Here is a tiny trained network, its code and every weight. The questions are about switching its units off for an input and a target symbol, where a switched-off unit gives its printed mean instead of its output.

import numpy as np


def w(rows, s, z=0):
    codes = np.array(rows[::2]) - 128.0
    scale = np.full(codes.shape[1], s)
    scale[-1] = z or s
    return codes * scale


def norm(h):
    return h / np.sqrt((h * h).mean(-1, keepdims=True) + 1e-5)


def softmax(a):
    e = np.exp(a - a.max(-1, keepdims=True))
    return e / e.sum(-1, keepdims=True)


def log_softmax(a):
    a = a - a.max(-1, keepdims=True)
    return a - np.log(np.exp(a).sum(-1, keepdims=True))


def net(x, mask):
    ids = ['αβγδεζηλμξπστφψω'.index(c) for c in x.split()]
    T = len(ids)
    res = E[ids] + P[:T]
    u = 0
    for l in range(2):
        r = norm(res)
        for j in range(3):
            rows = slice(3 * j, 3 * j + 3)
            q, k, v = (r @ M[l][rows].T for M in (Q, K, V))
            z = softmax(np.where(np.tri(T) > 0, q @ k.T / 3**0.5, -1e9)) @ v
            o = O[l][rows]
            res = res + np.where(mask[u + j], z, o[:, -1]) @ o[:, :-1]
        u += 3
    return log_softmax(norm(res)[-1] @ U[:, :-1].T + U[:, -1])


Q, K, V, O = {}, {}, {}, {}
E = w([
[105,124,110,161,90,161],'α',
[121,130,66,138,134,127],'β',
[76,132,120,105,151,129],'γ',
[130,116,116,103,121,172],'δ',
[65,157,194,143,74,157],'ε',
[93,120,143,96,168,166],'ζ',
[96,119,141,137,113,178],'η',
[180,147,109,95,199,114],'λ',
[43,128,125,174,106,108],'μ',
[21,173,210,112,96,94],'ξ',
[118,184,206,76,107,144],'π',
[64,134,60,159,152,19],'σ',
[121,136,138,35,186,68],'τ',
[90,138,88,152,44,65],'φ',
[127,73,202,164,87,73],'ψ',
[134,123,147,255,201,119],'ω',
],0.0089)
P = w([
[144,254,221,146,142,101],'0',
[150,222,201,120,149,129],'1',
[107,104,231,87,173,109],'2',
[155,176,158,116,144,144],'3',
[109,69,177,87,169,123],'4',
[157,147,126,115,139,148],'5',
[120,51,132,101,149,133],'6',
[155,120,91,125,134,153],'7',
[105,40,126,92,160,139],'8',
],0.0073)
Q[0] = w([
[160,35,185,168,137,52],'L0H0',
[164,189,80,99,103,121],'L0H0',
[204,254,109,156,129,116],'L0H0',
[173,99,151,71,139,161],'L0H1',
[89,98,119,100,175,80],'L0H1',
[154,155,121,168,92,137],'L0H1',
[111,46,114,72,163,205],'L0H2',
[168,176,137,135,120,109],'L0H2',
[149,218,79,101,117,215],'L0H2',
],0.0099)
K[0] = w([
[213,84,166,225,152,57],'L0H0',
[113,166,138,50,122,109],'L0H0',
[130,220,153,69,137,131],'L0H0',
[197,104,189,89,158,158],'L0H1',
[124,107,56,81,207,97],'L0H1',
[120,162,153,179,78,122],'L0H1',
[97,100,54,120,112,136],'L0H2',
[148,199,150,97,132,128],'L0H2',
[170,164,104,105,183,254],'L0H2',
],0.0093)
V[0] = w([
[27,169,113,151,137,163],'L0H0',
[48,156,86,1,44,114],'L0H0',
[137,212,95,171,228,110],'L0H0',
[158,166,119,32,153,169],'L0H1',
[162,173,159,163,133,145],'L0H1',
[180,135,191,104,165,137],'L0H1',
[138,33,132,114,179,164],'L0H2',
[151,152,95,101,217,201],'L0H2',
[78,144,165,196,183,97],'L0H2',
],0.0056)
O[0] = w([
[61,117,90,126,120,164,109],'L0H0',
[95,169,172,2,62,139,32],'L0H0',
[50,137,62,189,113,117,68],'L0H0',
[89,185,139,136,99,89,135],'L0H1',
[147,97,76,168,152,103,183],'L0H1',
[155,163,88,156,129,108,244],'L0H1',
[128,141,156,127,189,150,105],'L0H2',
[132,158,157,167,127,101,19],'L0H2',
[80,73,153,155,166,105,251],'L0H2',
],0.0074,0.0031)
Q[1] = w([
[131,128,166,141,164,221],'L1H0',
[48,107,89,176,138,255],'L1H0',
[34,77,136,157,137,140],'L1H0',
[186,95,146,174,110,80],'L1H1',
[59,142,33,144,108,167],'L1H1',
[167,204,14,123,123,104],'L1H1',
[195,193,104,153,244,132],'L1H2',
[181,5,99,138,184,117],'L1H2',
[112,191,124,187,91,189],'L1H2',
],0.008)
K[1] = w([
[213,182,136,151,133,194],'L1H0',
[157,89,67,121,147,227],'L1H0',
[122,110,26,135,153,139],'L1H0',
[219,65,141,246,64,95],'L1H1',
[18,136,40,145,145,119],'L1H1',
[118,195,59,98,141,69],'L1H1',
[168,172,178,136,255,94],'L1H2',
[224,10,76,151,185,72],'L1H2',
[47,177,186,192,152,234],'L1H2',
],0.007)
V[1] = w([
[193,115,78,55,201,123],'L1H0',
[158,99,135,142,153,36],'L1H0',
[119,151,185,92,134,184],'L1H0',
[103,133,134,151,160,195],'L1H1',
[164,109,147,191,117,2],'L1H1',
[112,102,206,164,122,93],'L1H1',
[100,140,232,110,168,210],'L1H2',
[143,135,99,159,167,202],'L1H2',
[126,160,49,155,194,72],'L1H2',
],0.0063)
O[1] = w([
[60,175,114,163,122,87,54],'L1H0',
[97,115,90,134,98,45,182],'L1H0',
[91,115,160,88,139,139,91],'L1H0',
[103,228,161,95,34,150,122],'L1H1',
[234,1,210,96,93,150,253],'L1H1',
[161,147,186,92,177,163,225],'L1H1',
[123,88,134,228,127,28,130],'L1H2',
[111,151,200,142,191,170,102],'L1H2',
[102,148,117,41,197,134,149],'L1H2',
],0.0055,0.0059)
U = w([
[169,127,80,167,88,208,137],'α',
[150,144,28,179,109,120,254],'β',
[89,144,114,127,108,104,133],'γ',
[222,202,98,104,101,158,153],'δ',
[116,130,180,216,28,149,101],'ε',
[97,206,170,178,205,96,161],'ζ',
[150,175,195,176,145,252,81],'η',
[198,172,82,128,192,100,128],'λ',
[34,62,116,153,122,202,110],'μ',
[83,128,177,121,74,88,103],'ξ',
[159,192,187,94,66,108,155],'π',
[85,73,57,106,161,82,99],'σ',
[133,154,126,44,143,40,96],'τ',
[138,97,75,23,36,161,144],'φ',
[225,38,176,106,143,129,124],'ψ',
[130,75,83,251,211,145,52],'ω',
],0.011,0.0047)

Each question gives the input, a string of symbols that net reads in full, and the target symbol t.
The units are the heads (3 rows each of Q, K, V and O). Each row of codes is followed by its name. A weight is (code - 128) times the scale printed after its matrix; where a second scale follows, it is the last column's (O and U).
mask holds one flag per head, layer by layer. A switched-off head (its flag False) gives its mean, the last column of its rows in O, instead of its output. The means were averaged over made-up inputs and are rounded, as every weight is.
A unit's drop is (log p(t) with every unit on - log p(t) with that unit switched off) / (log p(t) with every unit on - log p(t) with every unit switched off).
The circuit of an input: a set's keep is (log p(t) with only the set's units on - log p(t) with every unit switched off) / (log p(t) with every unit on - log p(t) with every unit switched off). Starting from all 6 units, units are removed one at a time, each time the one whose removal leaves the highest keep (on an exact tie, the one counted first), for as long as the keep stays at least 0.8.
units of the circuit, in order: the units of the circuit, biggest drop first
unit that matters most: the unit with the biggest drop
heads that matter: for each layer, one digit per head in row order, 1 if its drop is at least 0.15 and else 0, layers parted by /
input ψ ψ φ σ η, target φ: units of the circuit, in order -> L0H0; L1H2; L0H2
input ψ π ε ψ η φ π, target φ: units of the circuit, in order -> L0H2; L1H2
input ψ ψ ζ α, target α: units of the circuit, in order -> L0H0; L0H1; L1H1; L0H2
input ψ ψ ω η δ, target ω: units of the circuit, in order -> L0H0
input μ ψ η π φ ε δ, target φ: units of the circuit, in order -> L1H1; L0H0
input γ γ ψ λ μ μ η, target μ: units of the circuit, in order -> L1H1; L0H0; L1H2; L0H1
input η σ ψ ψ γ π, target π: units of the circuit, in order -> L0H0; L1H1; L1H2
input ζ ψ μ β ζ ε, target ε: units of the circuit, in order -> L0H0; L1H2
input ξ ψ ω η ψ ξ, target ξ: heads that matter -> 101 / 011
input α α ψ ψ ψ η φ η ζ, target φ: heads that matter -> 101 / 010
input ψ φ ω α, target α: units of the circuit, in order -> L0H0; L0H2; L1H1; L1H0
input ζ π ε β φ η τ, target φ: units of the circuit, in order -> L0H2; L0H0
input ψ ζ ξ φ ε σ η μ, target μ: heads that matter -> 010 / 010
input ψ η ζ τ τ, target τ: unit that matters most -> L0H1
input η ξ ε μ μ γ η, target μ: units of the circuit, in order -> L1H1; L0H0
input φ φ τ, target φ: heads that matter -> 101 / 001
input η ψ ψ μ φ π ζ φ β, target φ: units of the circuit, in order -> L0H0; L1H2
input μ ζ ζ ψ ζ ψ ζ δ, target δ: heads that matter -> 101 / 000
input ε λ φ ζ γ, target φ: units of the circuit, in order -> L0H2; L0H0
input η β δ η, target η: units of the circuit, in order -> L1H1
input ζ φ ψ φ, target φ: heads that matter -> 100 / 001
input φ φ μ, target φ: units of the circuit, in order -> L1H2; L0H2
input ζ φ ζ δ η φ ζ, target φ: heads that matter -> 001 / 000
input τ ψ ξ ψ φ β μ, target φ: heads that matter -> 101 / 001
input ψ δ η η μ, target μ: heads that matter -> 100 / 010
input ψ ζ ψ ψ ψ φ, target φ: heads that matter -> 110 / 001
input μ ε ζ, target μ: heads that matter -> 101 / 110
input τ π ζ π τ, target τ: heads that matter -> 100 / 010
input φ π δ, target φ: unit that matters most -> L0H2
